Group and class of each row
[ -4  -4  25 -10  10   8  -4   6  11  -3  -6  -8   7 -16  -1  -1   6  -6
   4  -8  15 -11  15  -3   0   9  -1   0   1   3   5   3  10  -4   9  -2
  -4 -11  18  -2  -8   5   8 -10  -3 -14   3 -19   4   5   6  12 -15]
R.RM
[ -1   4  25 -13  15  -8 -13   7   5   1   1  14  -6  11   5  29   4   3
   2   7  -5  -3  11  12 -17 -12  -4  -4  11   0  12  27  -6  -2   3   8
  -5 -16  18  -2  -6   1  -9   1  -5  -1  -1 -10  25  17   2  -8 -10]
R.Fb
[ 16  11  54 -10  -3  -3 -10   8   7   5  -4   8   8  14   4  38  10  -5
  -2   9   1  -9  21  10 -11  -3  -1  -6   8  -4  27  10  16  -3   4   6
  -6 -14  14  -7 -14  -1   7   2  -6  -3  12 -18  24   7  -3 -18  15]
R.Fb
[  5  10   3   7   5  11  -8  -9  -6  -1   3  12  -5  22 -11   4   0   2
  10  -1  14   6   4  21   3 -35 -22   8  10   7  10   9  18  -2  -9  25
  -5  -4   7  19  -5  12  -4   3   5  12  21   2  11  18  -3   5 -20]
J.CN
[  6  -1  -3   6   8   4   3 -17  -9   4  -3  12  -2  34   3   1  -2  -7
 -17  -2  16   9   1  15  -4 -29 -20   8   6   7   3   7  20   7  -2  15
   0  -7  10  -6   1  16  -7   5   6  -4   3  -3   9  12  -5   5 -25]
J.CN
[ -5   1 -11   2  14  -2 -13  -9 -10   0   1  14  -3  14 -14 -12  -4  81
   8  -5   4   4  -3  10   6 -21 -17  13   6   7  -2   6   6   5  -3  14
  -4  -4   5  13   2  11   9  -2   6  14  -4   0   4  11  -2   1 -11]
J.CN
[ 13  -3  -9  14   1   5   0 -33  -7  -5   9  21  -1  30   0   7   0  -3
  23  -9  20  14   4   9   4 -38 -30   3   1  12   0   9  12   2  -1  24
  -2   5  14  10   0  34  -2  -2   3   8   2   0  15   7 -15  12 -17]
J.FQ
[  7  -3 -15   6 -11  -5 -10 -30  -8   5   4   8  -6  12   2 -18  -5  -4
   8 -10   5  23   6  30   7 -28 -23   4   3   7   4   7  18  -3   4  27
  -4  -3  13  15  -4  33   1  -3   7   5   0  -4  11  18  -3   8 -16]
J.FQ
[ 17  12  -6  -1 -23  -9  11   3   3  -7  -3  -9  -1  -4  -2  28   2  10
  -4   3 -14  -1  -1  -9   8 -19 -15  -5   9  -5  -1   3  -4 -12  12  -5
  -1   8 -30   9   5   9   4   5  -6  19   3   5   2  -9  14 -26  15]
W.GQ
[  7  -3  -8   9  -5  -1  -7 -40  -6  -7   4  14   0 -44  -3   9  -3  -8
  -5  -9  14   4  10  16  -5 -30 -18   7   4  19   1  -7  10   6  14  21
  -6  -2   4  14  -1  23   3  -3   4   7  -9  -4   5  15 -40   6 -22]
J.FQ
[ 17   2  -6   0 -20  -8   0  14   0 -12  -1 -26   0 -30  -7  23   5  -3
   5   3   8  -1   2   1  23  -1 -21  -5   4   3  -2 -15   3  -4  -1  -7
  -2  13  -4  11   3  -4   1   3  -4  17  -7  21  -8  -4   7 -14  37]
W.DC
[ -6  -5  -1  12  -6   2   7 -25  -8 -18  11 -37  22 -35   1 -17 -16 -13
  15 -20  13   7   8   0  20  17 -33  12  -1  -1   6   8  12  -2   2  11
   2  15  13  -1   0  16  33 -10   4   7  11  -1 -25 -12 -11  27  20]
J.CN
[ -3   5  -3   4 -21  -7   3   9  -6  -6  -9 -20  -7 -27   2   4   1   0
  -1   9  -3  -4   5  -8  14   3 -21  -5  -1   5  -3 -11 -38  -5   0  -2
   1   7  13  15   6   0   7  -1  -7  18  10   5  -4   4   3 -17  43]
W.DC
[ 19  -2 -22   4 -24 -14 -11  19   2 -10   5 -10   3   0  -2  37   9  10
   2   0 -11   2   1   3  17 -24 -21  -4  17  23  -4  -2  -8 -19  -3  27
  -2   4   2  15   8   0  -5  11   8  16  22  11   4   5  17 -13  21]
W.DC
[ 10   1   9  -8   0   1  -5  11  -2   6   2  -1   0   7  -4   5   0  -3
  -8   1   2   1  -3  18  -3   5   8  -2  -4   3   2  20  -2  -5  -2   5
  -2  -6   6  -5  -3  -2  -4   2   0  -6  -3   6   5  10   6   2 -16]
R.RM
[  0   0  19   4  18   0 -11  19  10  -6   5 -19   8 -26  -7  15   6   4
  12  -2   8  -1  10   4   5   7   3  -5   7   3  15   3  -6  -9   0  -2
  -7  -1  14  -8  -2  -1   4  -7  -1 -13   2  -3   3   7   2   4   2]
R.RM
[  4   1  26  -5  23   9  -7  23   3  -1   6  -4   7 -21  -3  14   3  40
   9  -6  10   4  12  13  -1   5   4   1   2   8  11  12   7  -8   2  -1
   5  -2  12  -7  -8  -1  11  -4  -3 -11  10  -8  15   7  12  -1   6]
R.RM
[-16   0 -16   4 -18 -11   2 -10   4 -14  -1 -28   0 -39  -8  12   5  -1
   7   1  -7   0   1  -6  24  15 -26  -5   6  -1  -4  -6  -6  -3   4   4
  -8  11  -7   8  11   6  14  -4   6  19 -10   7 -14  -9   8 -12  40]
W.DC
[  9   4 -17   9  13  12  -3 -21  -2  -5  14   5   0  12  -9  -3  -7  -9
   3 -16   8   9  -1  14  -5 -25 -29   8  -7   1 -10   5   8  -5   0  17
  -3 -14   6   7   0  20  -2   5   4   7   5   7  14  -9 -12  13 -14]
J.CN
[ 13  -1 -20  11 -20  -8  30  20   6 -12   3 -23   4 -24  -2  34  12   2
   1  -2 -12  -5  -5  -8  19   1 -20   2  16  -1  -2  -9 -12 -15   2  -7
   9  16  -8  14   2  -4   4   1   3  19   5  16 -12 -16   6 -13  45]
W.DC
[  9   2  10  -7   8   0  -8 -15 -11  -2  11  -4   4   0  -3   3  -7  -4
  10  -7   2  -9   8   4  -7  14   4  -2  -4  -4  -1  17  -3 -10   6  -5
 -15   0   9  -2  -7  12   5 -10  -1 -17  -1 -16  11   7  -5   9  -9]
R.RM
[-13   2  13   9  13   9   1 -16  -7 -29   5 -13   3  21  -4   9   3 -11
  12   5   9   8   2   1   2 -22 -25  12   2  -2  16   6  22  -2  -5   7
   0 -15  14   2   3  10   2 -15   5  14  19   0   9   0 -12   5   9]
J.CN

Group and class of each row
[  7 -17  12 -13  -8  -4  -4  -6   6   0  -5 -11 -16  20  -4   1  -9   6
  -8   8   5  16  16   1   2   6  16   7  14  -9  -1  -5 -15  -4 -11  -5
  -5  -2  -9   6   5  11 -10  14   1 -14   2   0   9  20  -3  26   4]
TG.<52>
[ -3  -2  -1  16  -6   6  -2 -13   6   1   1  12   3  12  -8   3   7  -9
   3  10   1   7 -12   0  -3  13  11  -1  -1  -6   2   9   9   3 -10 -11
  -6  -3   3   2 -13   1   6  -4  15   0  -7   3   6   2 -21  -6 -15]
QR.<46>
[-14  16  -7  -8   0  -5 -14  -8  -9   2   2   0  -6  35   2   8  -6  -7
  10   2  -7  -5  -5   5  -1 -10  -1  -4  -8   7  -5  15   6  -4 -10  -6
  -8 -10  15   8  -3  -1  -1  -9  -1   3 -13   5   0   1 -33   2 -11]
QR.<49>
[  5   6  -7   2  -1  -9  -2  -6  -4   2   3   1   1  -7 -10  -7   2  10
   8   8   1  -3  16  -1  -2  10   1   6   0   3  -2  12  -2  -3   5 -13
   1  -8  14   4  10  -5   0 -13   7  -1   7   2   5   2 -11  13   2]
QR.<46>
[  1  18  -5   1  -4  -3 -16 -18  -6  -2   5  10  -1  34  -5   9  -9  -6
  13  17  -7  -3  21   0   5   4   7  19  -5   7  -1  16   5  -2  -6 -15
 -13 -13  24  -2   5  11  -6 -10   4   1 -23   3  -2   9 -30  12  -6]
QR.<46>
[ -4  16  -5   3  -4   4 -12  -3   4   0   1   6 -10  33 -11   9  -4  -1
   6   4  -4  10  -9  -1  -6   4   1  -5 -10  10  -9  13   5  -4 -11  -6
  -5  -8   6   3 -13  -4  -3  -8   2   9 -21   3  -3   7 -31  -3  -8]
QR.<49>
[  7 -13   7 -17  -8 -11  -2  -6  -5  -2   0 -12  -6  20  -1   2  -3   2
  -1  22   9  14  20   6   4  -9  13   8   9 -10  -4  -3  -8  -3   4 -15
  -8  -2 -11   0  15   7 -11   2  -2 -13  -1  -2  13  13  -5  32   5]
TG.<44>
[ -1  18  -3  -3   0   5  -4  -9   1  -1   5  -1   1   5   0  -6   0  -9
   7  19  -3  -8   8   4   2   5  -2  -1  -6   1   0  11   5  -2   4   2
   1  -9  22  -7  -1  -2  -1 -18   2   4  -5  -1  -2  -1  -1   4  -3]
QR.<46>
[-12  11  -3   3  -5  -2 -11 -14  -8  -3   5   9   2  16   2   9   5   1
  10  -2  -5  -8   0  -2   5  -4  -2   2  -8   5  -3  13  14   3  -3 -14
   2  -4  30   4  10   6  -6  -4   3   4 -12   3  -2  -2 -21  -1 -19]
QR.<46>
[ -8  19  -9   1  -3  -4 -14 -17  -8  -5   3   0  -1  41  -3   6  -2 -11
   3  22  -6   2   4   1   0   9   4   1 -10  -3  -4   7   9  -1  -5 -11
  -3 -15  17   9   1   4  -4 -20   5  -3 -18   4   2   4 -33  15 -24]
QR.<49>
[ -3  14  -5  -4  -4   8  -9 -14  -4   4   1  -2  -4  26  -9   2   7  -1
   3   7  -1   6 -10   1   1   7   3   0 -15   3  -8  18   7   5   2 -12
  -7  -7  23   0  -4  -1  -9 -13  -1   2 -23   3   9   8 -35 -12   8]
QR.<49>
[ -7  15  -6   6   2  -3 -12  -9 -10  -4   5   1  -7  34  -5   6  -3 -11
   6  18  -8  -5   7  -1   3   6  14  -1  -3   0  -1  11   2  -1  -8 -20
   0  -7  16  11   6   4   0 -13   4  -2 -12   7  -3   7 -21  11 -16]
QR.<49>
[-11  20  -5  -8  -4   7 -18  -8 -16   2   4   3  -3  32  -1  10   2  -7
   8  15  -5   3 -11   5  -3  -1  -2   0 -12   9   1  18   6  -2 -11   6
  -4  -9  14  -3 -18  -3 -11 -22  -2  10  -8   4  -3  -2 -26  -3 -22]
QR.<49>
[ 13 -19   6 -11  -4   0  -5   0   0  -1  -3 -10  18   4  -2 -10  -3   3
  -7   8  -1  12  11   4  -2   7  11   4  15  -8  -1  -6 -13  -6  -1   3
 -11   1 -32   2   4   1  -6  10   2  -9  10   0   7  10   5  20   5]
TG.<52>
[  0  18 -12   8   2   0  -7 -12   1   2   3  -5  -9  17  -5   5   3  -9
   1  20   2   5   1   1   1  12   4   0   0  -6  -4  13   4  -3  -4  -7
  -4 -15  10   4  -7   3   1 -16  14   0  -8   4  -3  10 -12   5 -11]
QR.<46>
[  1 -21  11 -16 -11  -4  -1  -8 -12  -2   2 -13  -3   8   3   5   7   3
  -3  19  21  10   8   1   8 -11  13  15  16 -13   2   1  -4  -2   0  -3
  -5   3  -6 -13  -2  13 -16  -6  -7 -12  16  -3   6  10  10  23   7]
TG.<44>
[  4   0   1  -4  -7  -3  -6  -2   6   0  -1  -6 -17  24  -3  11   2  -5
  -3  22   9  19   6   4   1  -2   6   4   5 -13  -2   3  -6  -6  -6   3
 -13  -7 -21  -6 -15   5  -7  -5   2 -12  -6   0   3  21 -11  20   5]
TG.<52>
[-10  16 -12   0   2  -3 -14  -3  -6   8   7  -4  -7  30  -6   5  -4  -3
   5  21  -6   4  -3   7  -5   8  -1   2  -9   7  -6  17  -1 -10  -8   5
 -13 -15   3   4  -4 -12  -1 -26   8   5 -24   5   1   3 -24  21 -14]
QR.<49>
[ -7  19 -11 -19   4  -9  -5 -10 -14   7   2  -9 -29  41   1  14  -9  -4
  -3   3 -17   4   7   7   4   0  -1  -8 -16   3  -5  30  -7 -15  -4   7
 -14 -14   0   7   5   7  -4 -12   3  -3 -22   9   4  13 -41  21  -6]
QR.<49>
[ -8  11  -3  -1  -2   2 -14  -1   0  -1   1   9   5  19  -6   2  -1  -1
  10  13   2   5   6   1  -3   4   1   5  -4   0   1  12   2  -5  -5  -5
  -3  -3   6   3  -3   0  -2 -13   9   3 -11   0   3   8 -21  14  -9]
QR.<49>
[ -5  16  -2  -4  -4   1 -19   1   0  -1   1  -2  -6  25  -1   5  -1 -10
  11  22  -5   1   3   1  -1  -2   1   2   0  11  -3   7  -7  -3 -10   8
  20 -12   8   2  -8   0  -5 -17  -2   9  -6   9  -5   6  -7  14  -6]
QR.<49>
[ -5 -12   3 -12  -8  -6  -5   0  -4  -8   0  -6 -12  19  -3   5  -5   4
  -3   0   3  20  -3   5   1 -12  15   3   4  -5  -1   3  -7  -3 -12  -7
  -8   5 -20   0   5   6 -12   2  -2 -10   3   2  10   8  -8  17   0]
TG.<44>
[ -9  28  -9 -21  -2  -2 -12 -19 -13  -9   0   4 -14  41  -1  16 -12  -9
   7   0 -14  -6  -3   3   2  -5   0  -7 -17  16  -6  18   3 -22  -8   6
  -6 -10  15   2   7   7 -12  -8  -7   3 -21   6   8   3 -39  10 -12]
QR.<49>
[ 15   4   1   5   1  -4  12  -5   2   3  -8  -9 -13   9   0  -4  -2   3
 -10   6   2  17  11   0  -2  17  10  -5   0 -13   2  12  -9  -6  -1   2
 -10  -3 -18   2   1  11   5  10  21  -7 -12   3   4  20 -25   4   8]
TG.<52>
[  6 -10   3 -13  -9  -2   0   2  -4  -1   2 -14  -7   8  -1  -2  -3   0
  -6  14   7   9   3   5   2   7  10   6  10  -7  -1   0  -9  -6  -5   7
  -6  -8 -21   6  -4  -6 -15  -3   2  -9   9  -1   1  10   4  20  -1]
TG.<44>
[  0  13   0  -9  -8   7 -15 -12   1  -1  -2   6   8  32  -1  -2  -9  -5
   7   8  -5   7  -7   0  -3   2   4  -3  -3   9  -1  14   6   2  -5  -3
  -3  -4   6  -5  -8   2  -5  -9  -4   4 -25   4   3   6 -28  -2 -17]
QR.<49>
[  7  12  -2  10  -8  12 -14 -13 -10   1   3  -4 -18  13  -7   5   3  -7
  -5   3  -5   4  -2  -1   1   9   7  -2 -14   5  -2  12  -2  -5  -7 -11
  -6 -18  18   3 -10   8 -10   9   4   5 -20   4  -7  11 -20 -14  -8]
QR.<46>
[ 10 -22   7 -13  -5  -3   2 -10  -6  -2   3  -8  -5   1  -8  -5   3  11
  -6  10  14   8  15   1   2  10  15  25  16 -16   5   2  -2  -3  -4 -12
 -10  -4 -16   1   7   3   3   6   9 -13  12   3   8  10   6  18   4]
TG.<44>
[  1  28  -2   0 -12   4 -19 -15  10  -1   3   5   5  36  -3   1 -12  41
  12  14 -12  12   2  -7  -1   8  -2  -7 -11  18  -4  23   1  -2  -5   5
  -7 -10  -5  -6  -1  -1   6 -13   3   8 -36   4   2  15 -41  -3 -12]
QR.<49>
[ -8  13  -1 -11  -4  12 -15  -7   2  -3   5  -2   3  30  -7  -5  -6  -4
   9  23   6   8 -13   1  -2   2   2   5  -6   5  -8  12   6  -8  -1   7
  -4  -4  14  -4 -20  -9 -13 -24  -4   6 -13   1   1   8 -12  -1 -20]
QR.<49>
[ -6   9  -3  12  -1  -3   2  -5   5  -1   2   6   9   7  -5  -4   0   2
   9  10   3   8   3   0   2   8   5   8   2  -7  -1   5   8   3   3 -16
   3   0   6  -1   3  -5   6  -9   8  -5   0  -2   4   1 -10  -2  -6]
QR.<46>
[ -2  23  -9  -9   2   4 -13  -5   1   2   7   3  13  23  -6  -9 -12  -5
  15  25  -8   1  14   2  -8   5  -2   2  -3  20  -9  14  -1  -4   3  -6
  -2  -9   6   6  -4 -15   2 -23  -2  10 -10   5   1   4 -18  16 -12]
QR.<49>
[  2 -16   4  -7  -1 -20   3   3   4   1  -3  -8 -23   7   6  17  11   2
  -5   6  14  12  11   6   5 -11   5   7  14 -17   2  -5 -10   0 -10   4
 -10  -3 -21  -5   0   8  -3   5   4 -13  12  -2   2  11   1  25  19]
TG.<44>
[-12  15  -5 -17  -2  -7 -17  -5 -13   0   6  11   0  41   1   9 -14  -7
  10  12 -16   0   6   5   2  -8   2  -4   0  10  -7  11  -8  -8 -12   4
  16  -8  -4   8   7   4  -8  -8  -8   4 -18   8   1   5 -33  39 -22]
QR.<49>
[ -9  -6   3 -18  -6 -13  -6  -7  -8   1  -1 -16 -15  29  -5  11  -6   0
  -2  10   1  12  -6   7   2 -10   8   1   0  -4  -5   6  -5  -7  -2   4
 -12  -2 -20  -4  -1   1 -12   0   1  -8  -4   5  11  11 -18  22  -4]
TG.<44>
[ -5  15   0 -21  -9   3 -19 -19   1  -4   6   4  14  34  -5   2  -6  -2
  18  21  -1  -1   8   3   2  -8   7   8  -3  13  -3  20   7  -5 -11  -6
  -2  -7  11  -7   3   1 -12 -12  -4   2  -8   4   2   8 -27  22 -16]
QR.<49>
[ -5  12  -5  12  -1  -1 -11  -1  -7  -3  13  -6 -13  19  -4   8   8 -10
  -4  22   4  -5   6   0   3   8   6   1   1  -6   1   4   0  -4  -7  -9
   0 -14  13  10  -3   2  -5  -9   7  -2  -1   2  -7   7   3  10 -10]
QR.<46>
[ -4 -18   5 -23  -3 -10 -15 -12 -12  -3   1  -7  -6  21   1   0  -7   0
 -10   8  10  15   1   3   7   2   9   5   0 -16  -1   1  -4  -9   0  -2
 -11   4 -30   2   7   1 -11   2   0 -20   4   4  10   9  -6  24 -10]
TG.<44>
[-14  12  -6   9   6   6  -7  -5  -6   1   7   7  -3  12  -3   8   6  -3
   8   2  -3 -10 -14   5  -1  -5  -3  -4  -7   5   1  10  10  -5  -4   1
  -5  -9  23   4  -3  -7  -1 -16   5   5  -4   3   3  -9 -16   1 -17]
QR.<46>
[ 12 -15  10 -24 -10  -5  -2  -5  -1   2  -5 -12 -19   6   0   7  -6   7
  -5   1  -4  17   6   4   2  -1   9   2  12   0  -2   1 -18  -8 -12  12
 -11  -4 -29  -5  -3   6 -13  13  -5  -6   1   0   6  18  -3  26  12]
TG.<52>
[  1  21  -4  -6   1   0 -11  -1  -1   0   1   0  -7  39  -1   8 -10  -9
   7  11 -12   9   9   2  -5  -2  -2  -7  -8  11   0  -3  -7 -11  -7   8
  -3  -8   1   4  -3   1   0  -6  -3   7 -20  -1  -2  11 -28  13  -6]
QR.<49>
[  9   5  -1 -14  -3  -8  -6  -5  -8   1   9 -10 -23  22   0   7  -4  -3
  -2  10   0  10   9   2   1  -1   9   3   5  -5  -4   6 -13 -13 -10   8
 -12 -10 -17   1  -1   8  -9  11   2  -4  -1   7   3  13 -10  27   1]
TG.<52>
[ -4   8  -3  -6  -2  -4  -3 -12 -10   2   5  -1  -3  14   2   4   3  -4
   2   2  -2  -3   9   2   3   6  -2   2   0  -5  -2  11   4   4   2  -4
  -2  -6  10   8   9  11  -2  -6   3  -5  -5   3   2   0 -13  13 -13]
QR.<46>
[  3 -13  13 -20 -13  -3 -10 -11  -3  -4   1  -3  -8  27  -3   3  -8   6
   1  10  -1  12   3   2   5  -4  14   6   9  -5   8  -2  -5  -4 -11  -7
  -6   3 -25   1   2  10 -14  10   1 -11  -1   8   8  14 -12  17  -7]
TG.<44>
[ 19   3   6  -8  -6   2  -2  -7   6   4   0 -15 -11  14 -11  -3  -3   4
 -13  18   5  10  16   0   4  12  21   7   9  -3   2   2 -14  -3   1 -18
   1  -8  -6   3   4  13  -9   3  -2  -9 -11   5  -1  16  -5   9   4]
TG.<52>
[  4  -2  -3  -9   1 -12  -5   2  -1   0   2 -12 -13  22  -4   3  -3  -3
  -2  22   3  13  16   4  -2   1   5   4   8   6  -2   3 -10  -9  -2   1
  -7  -4 -23   3   4  -2  -4  -5   2  -5   1   0   4  11  -8  31   8]
TG.<44>
[ 10  10   0  13  -3   5  -1 -14   4   2   1   5  -4  -3   1  -2   6  -8
  -2 -10  -6   1   7  -7   2  13   1  -8  -3   1  -1  10   3   0  -4  -9
  -2  -9  11   0   0  11  10   9   1   3 -18   6  -4   6 -13  -7   5]
QR.<46>
[ -9  12 -11   8   1  -3  -5  -7  -7  -5   4   6   6  15  -5   1  -5  -1
   4  -8 -11  -5  -5  -1  -4   7  -4  -4 -17  20  -1  12   9  -1  -4 -11
   2  -3  25  14   6  -4   4  -3  -2   6 -13   4   0  -5 -29 -13 -13]
QR.<46>

Group and class of each row
[ 27  -9   5  -7   5  -3   2  14  -9 -12 -16   3  -5   8  -9   0  17   4
 -29  13  -2  -1  -5  -2   7   9  12   2   1  -7 -10  11   5  24   4   6
  18   7  -3  -3   0 -27  25  11  -7  -8   7  -2 -23  -3  16  -1  -7]
GG.Q
[-10  27  -2  -2   6  -9   5 -12  -3   1   3  12 -10   0   7   3  -2 -20
   5   5 -12   4   6   2  -2  -2  -7  -5   6  19  -6 -13   1 -13  -1   8
  34   5   7  -9 -18  13  12  -1 -10 -10  -4  -4   4   0 -10  -1   5]
ZC.U
[-21 -12  -7   2  -4  -6   1  -6   7  -6   7  14   2   5   5   5   8 -16
  12   0  -7   4  -3  -5  11  -2 -18 -18   1  14  -4  -2  -4  -9   1  -9
  14   1  -9  -3  -8   2 -24   2   5  -1  -3   4  -2  -1  -8  -7   4]
ZC.U
[ -1 -46 -12   4  -8  -3   1  -3 -11  -8   7   9   4   2  -2   5  18   5
   8 -10   7   1  10 -13   2   8 -14 -13  -6  -6   2   6  -8  -6   1 -33
 -16  -1 -12  -2   1 -21 -31   1  14  -4   6   2  -6  -2   1 -12  -7]
QC.E
[  3 -23   0   4  -8   1  -2   5  -8   7   9   2   9   1   0 -11  -5  16
   4  -9  17   1   1  -1   3   4   1   8  -3  -9  12   3  -4   6  -1   2
 -28  -8  -1  10   8  -5 -22   2   5   8  -7   0   1   3   1  -5   2]
QC.Z
[ 18  16  -9  -2  12 -13   3 -10 -14   0 -11  14 -10  -3   4  13 -15  -4
  -8  -4   8   3   9  -3   2   6  -7  -7   0  17  -1  15 -12 -15  -4   6
  19   0 -20   0  -9   8 -11  -7 -11 -19   6   0  -8  -4  -2  -2  -5]
ZC.D
[ -4  -4  -7  -1   1 -11  -2 -16  -2 -19  -4  21   0   4  18   8   4 -13
   7  -5  -5  -4  17   0  -5  -1 -17 -15  -4  19   0   4 -11 -31   2 -13
  15   3 -16  -3  -8   5 -28   2  -5 -10   5   3  -2  -1  -3   1   2]
ZC.U
